Below is a small trained network, with its code and all its weights. Each question gives an input and a class and asks what happens when units are switched off, that is, made to give their printed mean instead of their output.

import numpy as np


def w(rows, s, z=0):
    codes = np.array(rows[::2]) - 128.0
    scale = np.full(codes.shape[1], s)
    scale[-1] = z or s
    return codes * scale


def norm(h):
    return h / np.sqrt((h * h).mean(-1, keepdims=True) + 1e-5)


def f(y):
    return np.maximum(y, 0)


def log_softmax(a):
    a = a - a.max(-1, keepdims=True)
    return a - np.log(np.exp(a).sum(-1, keepdims=True))


def net(x, mask):
    res = np.array(x, float).reshape(1, 8) / 4 @ E
    u = 0
    for l in range(4):
        y = f(norm(res) @ A[l][:, :-1].T + A[l][:, -1])
        res = res + np.where(mask[u : u + 3], y, B[l][:, -1]) @ B[l][:, :-1]
        u += 3
    return log_softmax(norm(res)[-1] @ U[:, :-1].T + U[:, -1])


A, B = {}, {}
E = w([
[238,173,155,203,160,119,179,122,70,146,148],'x0',
[182,189,181,127,213,156,221,119,224,165,173],'x1',
[109,253,135,77,177,15,174,126,160,38,103],'x2',
[176,163,89,49,122,161,197,120,166,105,57],'x3',
[103,240,235,106,170,101,140,119,137,216,123],'x4',
[185,113,241,182,128,62,87,34,117,130,180],'x5',
[81,155,132,102,253,251,147,45,139,63,104],'x6',
[140,127,77,138,207,63,133,96,140,135,72],'x7',
],0.0072)
A[0] = w([
[103,115,132,97,240,151,84,2,143,116,99,120],'0.n0',
[102,140,155,46,160,108,200,136,179,137,41,2],'0.n1',
[52,111,145,104,212,217,102,28,118,50,124,125],'0.n2',
],0.0055,0.0044)
B[0] = w([
[184,171,169,202,151,173,225,119,89,99,91,241],'0.n0',
[250,57,80,29,76,125,2,73,3,198,100,173],'0.n1',
[82,103,211,80,124,130,208,250,101,117,176,254],'0.n2',
],0.0077,0.0047)
A[1] = w([
[187,73,163,219,109,157,121,162,74,139,123,73],'1.n0',
[181,182,63,61,131,141,197,151,121,137,46,87],'1.n1',
[182,94,117,98,210,123,90,1,234,189,86,1],'1.n2',
],0.0084,0.0021)
B[1] = w([
[205,169,71,140,63,185,45,42,132,142,130,252],'1.n0',
[156,127,94,117,248,119,166,71,65,201,159,253],'1.n1',
[91,93,73,133,142,160,93,61,218,238,131,169],'1.n2',
],0.011,0.0063)
A[2] = w([
[88,234,81,82,115,59,68,112,96,117,84,137],'2.n0',
[94,61,3,94,110,234,136,177,84,67,152,225],'2.n1',
[152,185,161,59,216,170,199,138,161,147,141,254],'2.n2',
],0.0066,0.00084)
B[2] = w([
[135,49,193,68,67,59,30,101,194,163,26,178],'2.n0',
[67,154,82,46,95,152,233,152,238,142,122,230],'2.n1',
[191,176,187,147,254,165,177,222,220,110,110,254],'2.n2',
],0.0077,0.0066)
A[3] = w([
[60,78,8,114,94,144,89,193,107,1,77,4],'3.n0',
[98,148,163,188,210,108,113,30,143,74,69,59],'3.n1',
[65,135,159,212,75,240,91,84,22,158,231,52],'3.n2',
],0.0065,0.0027)
B[3] = w([
[116,40,153,102,84,251,235,189,207,136,214,186],'3.n0',
[99,59,89,10,127,185,186,151,118,70,47,200],'3.n1',
[158,103,74,121,237,107,121,4,178,201,137,252],'3.n2',
],0.012,0.0044)
U = w([
[60,67,139,92,47,176,171,172,187,106,132,182],'0',
[186,200,215,200,80,79,88,105,110,80,187,47],'1',
[190,113,49,117,145,153,83,16,141,193,150,197],'2',
[56,160,109,196,114,120,125,145,30,100,158,3],'3',
[146,174,168,112,250,146,250,165,106,97,100,141],'4',
[92,145,151,126,59,19,5,155,88,113,98,97],'5',
],0.013,0.0068)

Each question gives the input, the list of numbers given to net, and the class t.
The units are the neurons (one row each of A and B). Each row of codes is followed by its name. A weight is (code - 128) times the scale printed after its matrix; where a second scale follows, it is the last column's (A, B and U).
mask holds one flag per neuron, layer by layer. A switched-off neuron (its flag False) gives its mean, the last column of its row in B, instead of its output. The means were averaged over made-up inputs and are rounded, as every weight is.
A unit's drop is (log p(t) with every unit on - log p(t) with that unit switched off) / (log p(t) with every unit on - log p(t) with every unit switched off).
The circuit of an input: a set's keep is (log p(t) with only the set's units on - log p(t) with every unit switched off) / (log p(t) with every unit on - log p(t) with every unit switched off). Starting from all 12 units, units are removed one at a time, each time the one whose removal leaves the highest keep (on an exact tie, the one counted first), for as long as the keep stays at least 0.8.
units of the circuit, in order: the units of the circuit, biggest drop first
unit that matters most: the unit with the biggest drop
top k neurons: the k neurons with the biggest drops, biggest first
top k neurons in layer l: the k neurons of layer l with the biggest drops, biggest first
drop when u is switched off: that unit's drop, to one decimal
input [-7,8,-3,8,4,-5,-7,-6], class 4: top 3 neurons => 1.n0, 2.n2, 1.n1
input [0,-2,7,5,6,-6,-1,3], class 2: units of the circuit, in order => 0.n1
input [-8,1,-4,-5,3,-6,8,-2], class 4: top 2 neurons in layer 3 => 3.n0, 3.n1
input [-5,-1,2,-2,7,7,-2,5], class 0: top 2 neurons => 3.n1, 1.n0
input [-7,-5,2,-2,0,2,-4,8], class 0: top 3 neurons => 3.n0, 1.n1, 1.n0
input [3,-8,0,5,-4,1,-5,3], class 0: units of the circuit, in order => 3.n0, 3.n2
input [-5,-2,-2,-8,-2,0,1,7], class 0: top 2 neurons => 1.n1, 3.n0
input [0,2,-5,7,-7,1,4,-3], class 0: top 2 neurons => 2.n1, 3.n2
input [-7,-6,0,-4,2,4,6,-6], class 0: top 3 neurons => 1.n1, 0.n2, 1.n0
input [5,-5,6,-6,-5,5,-5,-7], class 2: top 2 neurons => 3.n2, 1.n0
input [-1,-1,3,-2,-1,-4,-3,2], class 0: top 2 neurons => 0.n0, 2.n0
input [-1,-8,8,-6,-2,6,4,6], class 4: top 3 neurons => 0.n0, 3.n1, 1.n0
input [-2,5,0,-6,0,1,0,2], class 4: top 2 neurons => 0.n1, 3.n1
input [5,-8,7,-8,-4,-5,-4,-2], class 0: units of the circuit, in order => 3.n0
input [-7,-2,-5,0,5,1,1,5], class 4: top 3 neurons => 0.n1, 0.n2, 1.n0
input [-5,1,4,5,3,7,-6,-6], class 5: drop when 2.n2 is switched off => 0.1
input [7,-1,-2,-1,8,-3,-4,-5], class 2: drop when 3.n2 is switched off => 0.2
input [8,7,2,-3,6,-2,-7,-3], class 1: top 2 neurons in layer 0 => 0.n2, 0.n0
input [-6,-4,-7,-5,-2,-2,7,0], class 0: drop when 2.n1 is switched off => 0.3
input [6,-4,8,-2,4,2,-8,0], class 5: unit that matters most => 2.n0
